Below are the code and all the weights of a small trained network. Each question names an input and a target symbol and asks about switching units off, where a switched-off unit gives its printed mean instead of its output.

import numpy as np


def w(rows, s, z=0):
    codes = np.array(rows[::2]) - 128.0
    scale = np.full(codes.shape[1], s)
    scale[-1] = z or s
    return codes * scale


def norm(h):
    return h / np.sqrt((h * h).mean(-1, keepdims=True) + 1e-5)


def f(y):
    return y / 2 * (1 + np.tanh(0.7978845608 * (y + 0.044715 * y**3)))


def softmax(a):
    e = np.exp(a - a.max(-1, keepdims=True))
    return e / e.sum(-1, keepdims=True)


def log_softmax(a):
    a = a - a.max(-1, keepdims=True)
    return a - np.log(np.exp(a).sum(-1, keepdims=True))


def net(x, mask):
    ids = ['ΞΠΣΩαβη'.index(c) for c in x.split()]
    T = len(ids)
    res = E[ids] + P[:T]
    u = 0
    for l in range(2):
        q, k, v = (norm(res) @ M[l].T for M in (Q, K, V))
        z = softmax(np.where(np.tri(T) > 0, q @ k.T / 3**0.5, -1e9)) @ v
        res = res + np.where(mask[u], z, O[l][:, -1]) @ O[l][:, :-1]
        u += 1
        y = f(norm(res) @ A[l][:, :-1].T + A[l][:, -1])
        res = res + np.where(mask[u : u + 4], y, B[l][:, -1]) @ B[l][:, :-1]
        u += 4
    return log_softmax(norm(res)[-1] @ U[:, :-1].T + U[:, -1])


Q, K, V, O, A, B = {}, {}, {}, {}, {}, {}
E = w([
[115,128,146,164,159],'Ξ',
[130,112,120,31,227],'Π',
[54,102,86,124,130],'Σ',
[166,116,92,162,148],'Ω',
[128,206,62,164,118],'α',
[213,141,127,130,255],'β',
[87,139,147,138,76],'η',
],0.021)
P = w([
[138,243,144,139,253],'0',
[190,197,126,129,127],'1',
[194,141,116,117,98],'2',
[220,116,92,125,80],'3',
[232,86,88,124,76],'4',
[235,59,84,119,67],'5',
],0.0057)
Q[0] = w([
[112,140,181,145,2],'L0H0',
[65,98,128,134,115],'L0H0',
[189,8,95,131,232],'L0H0',
],0.0098)
K[0] = w([
[179,145,208,157,36],'L0H0',
[90,105,216,138,156],'L0H0',
[2,79,21,160,169],'L0H0',
],0.0082)
V[0] = w([
[85,119,90,99,49],'L0H0',
[54,3,62,196,176],'L0H0',
[173,77,118,191,132],'L0H0',
],0.004)
O[0] = w([
[225,199,132,117,47,5],'L0H0',
[142,169,131,192,2,168],'L0H0',
[152,81,146,79,130,95],'L0H0',
],0.0095,0.0013)
A[0] = w([
[103,211,68,64,169,109],'L0N0',
[166,141,222,206,109,250],'L0N1',
[160,107,207,182,128,105],'L0N2',
[60,139,194,172,2,216],'L0N3',
],0.008,0.0017)
B[0] = w([
[167,171,126,255,241,187],'L0N0',
[3,232,247,65,36,235],'L0N1',
[58,103,225,174,194,175],'L0N2',
[73,235,31,17,49,254],'L0N3',
],0.0058,0.0039)
Q[1] = w([
[255,23,229,174,108],'L1H0',
[220,197,117,97,135],'L1H0',
[121,96,78,118,206],'L1H0',
],0.0054)
K[1] = w([
[196,99,137,28,99],'L1H0',
[182,129,11,75,151],'L1H0',
[130,72,62,113,254],'L1H0',
],0.0087)
V[1] = w([
[66,106,2,87,80],'L1H0',
[162,92,236,76,145],'L1H0',
[122,154,37,168,182],'L1H0',
],0.0085)
O[1] = w([
[30,64,22,118,210,8],'L1H0',
[67,197,138,85,132,104],'L1H0',
[130,28,143,55,2,253],'L1H0',
],0.0089,0.0033)
A[1] = w([
[55,92,99,2,188,241],'L1N0',
[78,141,179,198,72,254],'L1N1',
[21,243,83,112,99,77],'L1N2',
[104,138,207,73,166,17],'L1N3',
],0.0094,0.0021)
B[1] = w([
[89,216,37,236,179,206],'L1N0',
[115,189,211,193,79,254],'L1N1',
[113,162,83,5,125,254],'L1N2',
[85,43,126,152,170,192],'L1N3',
],0.012,0.0055)
U = w([
[108,142,189,198,111,187],'Ξ',
[58,88,74,185,203,181],'Π',
[81,82,90,132,114,95],'Σ',
[125,6,103,132,73,244],'Ω',
[175,161,70,219,50,3],'α',
[162,88,161,63,197,170],'β',
[174,249,114,76,102,60],'η',
],0.012,0.0032)

Each question gives the input, a string of symbols that net reads in full, and the target symbol t.
The units are the heads (3 rows each of Q, K, V and O) and the neurons (one row each of A and B). Each row of codes is followed by its name. A weight is (code - 128) times the scale printed after its matrix; where a second scale follows, it is the last column's (O, A, B and U).
mask holds one flag per unit, layer by layer, with each layer's heads first. A switched-off unit (its flag False) gives its mean, the last column of its rows in O or B, instead of its output. The means were averaged over made-up inputs and are rounded, as every weight is.
A unit's drop is (log p(t) with every unit on - log p(t) with that unit switched off) / (log p(t) with every unit on - log p(t) with every unit switched off).
The circuit of an input: a set's keep is (log p(t) with only the set's units on - log p(t) with every unit switched off) / (log p(t) with every unit on - log p(t) with every unit switched off). Starting from all 10 units, units are removed one at a time, each time the one whose removal leaves the highest keep (on an exact tie, the one counted first), for as long as the keep stays at least 0.8.
units of the circuit, in order: the units of the circuit, biggest drop first
most important unit: the unit with the biggest drop
top k neurons: the k neurons with the biggest drops, biggest first
k most important neurons of layer l: the k neurons of layer l with the biggest drops, biggest first
drop of u: that unit's drop, to one decimal
input Ξ Ξ α, target α: units of the circuit, in order => [L1H0, L0N1, L0N3]
input Σ α α Π, target Ω: units of the circuit, in order => [L0H0, L1H0]
input Ξ Σ Ω η α, target Ω: units of the circuit, in order => [L1H0, L1N0]
input β Π β, target β: units of the circuit, in order => [L1N1, L1N0]
input Π β Ξ Σ, target η: 2 most important neurons of layer 1 => [L1N2, L1N3]
input η Σ α α α Ξ, target η: top 4 neurons => [L0N1, L0N3, L1N2, L1N3]
input Ω β η Ξ Ξ Ω, target Ω: top 2 neurons => [L1N0, L1N1]
input Σ Ξ Π Ξ Ξ, target η: top 2 neurons => [L1N2, L0N3]
input Π Π Σ, target Π: most important unit => L1H0
input η Π η Σ, target Π: top 2 neurons => [L1N0, L0N3]
input Ω Ξ β, target β: 2 most important neurons of layer 1 => [L1N1, L1N0]
input Ξ Π α, target α: top 2 neurons => [L1N2, L0N0]
input Ξ Ξ Π Ω Π, target Π: drop of L1N0 => 0.4
input Σ η α η α, target Ω: drop of L0N1 => 0.1
input Π η Ξ Ξ Π η, target η: drop of L1H0 => 0.1
input α Ξ Ξ Ω Ω, target Ω: most important neuron of layer 0 => [L0N3]
